Below are the code and all the weights of a small trained network. Each question names an input and a class and asks about switching units off, where a switched-off unit gives its printed mean instead of its output.

import numpy as np


def w(rows, s, z=0):
    codes = np.array(rows[::2]) - 128.0
    scale = np.full(codes.shape[1], s)
    scale[-1] = z or s
    return codes * scale


def f(y):
    return np.maximum(y, 0)


def log_softmax(a):
    a = a - a.max(-1, keepdims=True)
    return a - np.log(np.exp(a).sum(-1, keepdims=True))


def net(x, mask):
    res = np.array(x, float).reshape(1, 6) / 4 @ E
    y = f(res @ A[0][:, :-1].T + A[0][:, -1])
    res = res + np.where(mask, y, B[0][:, -1]) @ B[0][:, :-1]
    return log_softmax(res[-1] @ U[:, :-1].T + U[:, -1])


A, B = {}, {}
E = w([
[105,119,148,137,96,141,134,165,165,176,90,161],'x0',
[103,180,139,133,163,152,124,129,131,100,114,116],'x1',
[152,127,151,124,138,137,113,170,112,124,96,99],'x2',
[37,40,225,133,32,113,53,2,189,20,84,35],'x3',
[96,183,140,98,93,145,167,94,190,195,95,125],'x4',
[172,153,148,49,143,53,118,203,245,20,128,187],'x5',
],0.0094)
A[0] = w([
[121,118,30,101,125,134,195,146,158,190,139,110,4],'N0',
[67,89,129,152,127,191,139,77,9,177,99,119,158],'N1',
[173,139,145,28,134,44,147,148,201,41,111,186,151],'N2',
[152,165,164,42,130,17,73,183,233,92,181,164,146],'N3',
[67,31,216,126,108,155,95,52,194,55,103,72,58],'N4',
[111,101,133,144,120,135,105,85,110,208,160,119,170],'N5',
[171,113,161,88,134,125,95,176,163,61,104,205,169],'N6',
[44,114,121,191,93,173,160,126,1,171,106,81,181],'N7',
[123,55,144,135,28,115,51,18,181,94,39,74,49],'N8',
[215,184,36,104,181,163,252,206,98,179,153,196,44],'N9',
],0.0073,0.0024)
B[0] = w([
[122,156,212,64,170,158,151,124,138,144,85,139,162],'N0',
[201,180,185,177,59,150,64,71,176,146,183,124,190],'N1',
[150,187,117,158,66,212,5,70,209,204,200,75,216],'N2',
[134,160,199,190,82,192,69,79,202,217,180,68,218],'N3',
[43,11,16,107,197,23,80,219,119,116,56,177,241],'N4',
[123,171,155,159,113,128,48,51,110,180,156,148,162],'N5',
[180,219,109,122,119,175,119,178,158,130,113,113,189],'N6',
[225,157,192,158,21,109,65,26,167,109,160,1,195],'N7',
[153,113,147,89,176,30,193,221,62,129,111,132,237],'N8',
[93,64,93,38,152,77,151,236,36,39,60,163,253],'N9',
],0.0079,0.018)
U = w([
[177,232,201,255,64,184,69,78,140,189,232,30,253],'0',
[73,106,99,66,190,81,176,174,47,75,71,150,3],'1',
],0.0091,0.0027)

Each question gives the input, the list of numbers given to net, and the class t.
The units are the neurons (one row each of A and B). Each row of codes is followed by its name. A weight is (code - 128) times the scale printed after its matrix; where a second scale follows, it is the last column's (A, B and U).
mask holds one flag per neuron, in row order. A switched-off neuron (its flag False) gives its mean, the last column of its row in B, instead of its output. The means were averaged over made-up inputs and are rounded, as every weight is.
A unit's drop is (log p(t) with every unit on - log p(t) with that unit switched off) / (log p(t) with every unit on - log p(t) with every unit switched off).
most important unit: the unit with the biggest drop
top k neurons: the k neurons with the biggest drops, biggest first
drop of u: that unit's drop, to one decimal
input [-6,-5,-1,6,0,8], class 0: most important unit => N2
input [4,3,-3,7,-4,8], class 0: top 3 neurons => [N2; N3; N9]
input [3,3,8,4,-3,5], class 0: top 2 neurons => [N9; N2]
input [7,-8,0,-6,-6,7], class 0: top 3 neurons => [N3; N2; N4]
input [1,-6,-5,4,5,3], class 1: top 3 neurons => [N4; N8; N7]
input [6,4,-3,5,7,4], class 1: top 2 neurons => [N4; N8]
input [-7,-8,0,-6,-3,6], class 0: top 4 neurons => [N2; N3; N4; N8]
input [-6,-4,-1,6,8,-4], class 1: top 2 neurons => [N4; N8]
input [-2,2,6,-4,-3,6], class 0: drop of N6 => 0.0
input [-8,5,3,5,0,7], class 0: drop of N2 => 0.4
